Below are the code and all the weights of a small trained network. Each question names an input and a target symbol and asks about switching units off, where a switched-off unit gives its printed mean instead of its output.

import numpy as np


def w(rows, s, z=0):
    codes = np.array(rows[::2]) - 128.0
    scale = np.full(codes.shape[1], s)
    scale[-1] = z or s
    return codes * scale


def norm(h):
    return h / np.sqrt((h * h).mean(-1, keepdims=True) + 1e-5)


def f(y):
    return np.maximum(y, 0)


def softmax(a):
    e = np.exp(a - a.max(-1, keepdims=True))
    return e / e.sum(-1, keepdims=True)


def log_softmax(a):
    a = a - a.max(-1, keepdims=True)
    return a - np.log(np.exp(a).sum(-1, keepdims=True))


def net(x, mask):
    ids = ['ΠΦβγζημ'.index(c) for c in x.split()]
    T = len(ids)
    res = E[ids] + P[:T]
    r = norm(res)
    for j in range(3):
        rows = slice(2 * j, 2 * j + 2)
        q, k, v = (r @ M[0][rows].T for M in (Q, K, V))
        z = softmax(np.where(np.tri(T) > 0, q @ k.T / 2**0.5, -1e9)) @ v
        o = O[0][rows]
        res = res + np.where(mask[j], z, o[:, -1]) @ o[:, :-1]
    y = f(norm(res) @ A[0][:, :-1].T + A[0][:, -1])
    res = res + np.where(mask[3:7], y, B[0][:, -1]) @ B[0][:, :-1]
    return log_softmax(norm(res)[-1] @ U[:, :-1].T + U[:, -1])


Q, K, V, O, A, B = {}, {}, {}, {}, {}, {}
E = w([
[90,185,83,137,188,204],'Π',
[80,157,33,175,141,188],'Φ',
[162,157,111,72,114,34],'β',
[29,180,187,129,174,186],'γ',
[212,65,161,188,248,94],'ζ',
[106,26,69,52,133,126],'η',
[158,72,250,107,55,136],'μ',
],0.017)
P = w([
[186,136,88,222,152,24],'0',
[75,143,125,254,142,36],'1',
[57,135,118,236,134,36],'2',
[100,144,111,187,142,61],'3',
[107,152,102,163,138,77],'4',
[106,161,101,147,123,81],'5',
[104,161,97,121,118,94],'6',
[104,170,92,109,104,104],'7',
[108,177,91,80,103,115],'8',
[109,189,83,73,80,121],'9',
[122,189,83,32,88,133],'10',
[123,205,75,22,70,148],'11',
],0.0056)
Q[0] = w([
[166,107,101,181,108,208],'h0',
[149,53,92,124,105,146],'h0',
[144,213,2,112,171,47],'h1',
[69,174,97,101,131,56],'h1',
[27,185,179,125,70,202],'h2',
[236,84,127,151,145,153],'h2',
],0.028)
K[0] = w([
[162,123,95,253,178,107],'h0',
[183,75,159,169,188,124],'h0',
[87,174,110,55,30,154],'h1',
[108,125,154,46,121,182],'h1',
[108,149,106,87,28,183],'h2',
[155,101,129,206,153,135],'h2',
],0.024)
V[0] = w([
[103,33,152,104,123,124],'h0',
[171,32,141,120,255,120],'h0',
[22,68,111,49,210,142],'h1',
[82,151,225,118,69,123],'h1',
[135,234,144,90,240,127],'h2',
[60,128,128,22,122,87],'h2',
],0.017)
O[0] = w([
[98,142,36,189,67,125,70],'h0',
[108,34,69,153,172,149,77],'h0',
[179,84,65,133,165,217,244],'h1',
[68,165,199,147,91,209,138],'h1',
[218,113,172,95,193,145,244],'h2',
[117,120,142,255,182,102,253],'h2',
],0.012,0.0068)
A[0] = w([
[192,17,114,147,4,103,172],'n0',
[152,129,52,10,82,107,255],'n1',
[151,191,145,98,157,25,94],'n2',
[169,162,38,135,102,150,154],'n3',
],0.019,0.0032)
B[0] = w([
[12,89,252,123,160,100,170],'n0',
[202,182,101,181,10,101,186],'n1',
[63,124,63,48,199,164,248],'n2',
[66,199,164,182,105,145,173],'n3',
],0.018,0.014)
U = w([
[223,49,158,112,124,23,93],'Π',
[170,196,58,108,16,131,198],'Φ',
[73,143,53,43,178,102,101],'β',
[198,131,222,127,140,211,118],'γ',
[143,31,87,91,45,160,254],'ζ',
[96,102,29,254,112,148,67],'η',
[11,141,215,128,36,119,121],'μ',
],0.0098,0.0017)

Each question gives the input, a string of symbols that net reads in full, and the target symbol t.
The units are the heads (2 rows each of Q, K, V and O) and the neurons (one row each of A and B). Each row of codes is followed by its name. A weight is (code - 128) times the scale printed after its matrix; where a second scale follows, it is the last column's (O, A, B and U).
mask holds one flag per unit, heads first, then neurons. A switched-off unit (its flag False) gives its mean, the last column of its rows in O or B, instead of its output. The means were averaged over made-up inputs and are rounded, as every weight is.
A unit's drop is (log p(t) with every unit on - log p(t) with that unit switched off) / (log p(t) with every unit on - log p(t) with every unit switched off).
unit that matters most: the unit with the biggest drop
k most important neurons: the k neurons with the biggest drops, biggest first
which heads matter: for each layer, one digit per head in row order, 1 if its drop is at least 0.15 and else 0, layers parted by /
drop when u is switched off: that unit's drop, to one decimal
input Φ μ γ β Φ Φ β ζ Φ, target η: which heads matter => 100
input η β Π, target η: unit that matters most => h2
input β β Π β μ β Π, target μ: which heads matter => 011
input β Φ Φ μ β η Φ Π, target η: which heads matter => 011
input β β β β β β Π β ζ, target Π: 2 most important neurons => n2, n1
input μ β β β Φ Π β Φ Φ η η β, target η: which heads matter => 010
input η β Φ γ β, target γ: which heads matter => 010
input β β Φ ζ β Φ Φ β η η Φ Φ, target η: which heads matter => 000
input β β Φ ζ η, target ζ: which heads matter => 101
input β γ η β β β Φ β Φ η, target η: which heads matter => 010
input β μ η, target μ: which heads matter => 100
input Φ β Π Φ η Φ μ β β γ, target γ: which heads matter => 010
input γ η γ Φ Π Π Φ, target Φ: which heads matter => 001
input Φ β μ Π γ Φ γ Π Φ, target γ: unit that matters most => h0
input γ γ μ Φ, target μ: which heads matter => 010
input β β Π β Φ β η γ γ, target η: 2 most important neurons => n0, n2
input γ μ β η, target μ: 2 most important neurons => n0, n3
input Φ Φ β ζ Π β η, target ζ: 3 most important neurons => n0, n1, n2
input β β ζ ζ ζ, target Π: 2 most important neurons => n2, n1
input γ η β β Φ γ β, target γ: unit that matters most => h1
input β β Π γ Φ β μ Π, target μ: drop when h2 is switched off => 0.2
input μ β β β γ γ Φ η, target η: drop when h0 is switched off => 0.2
input β ζ β γ β Φ Π β γ Φ β, target Φ: drop when h2 is switched off => 1.0
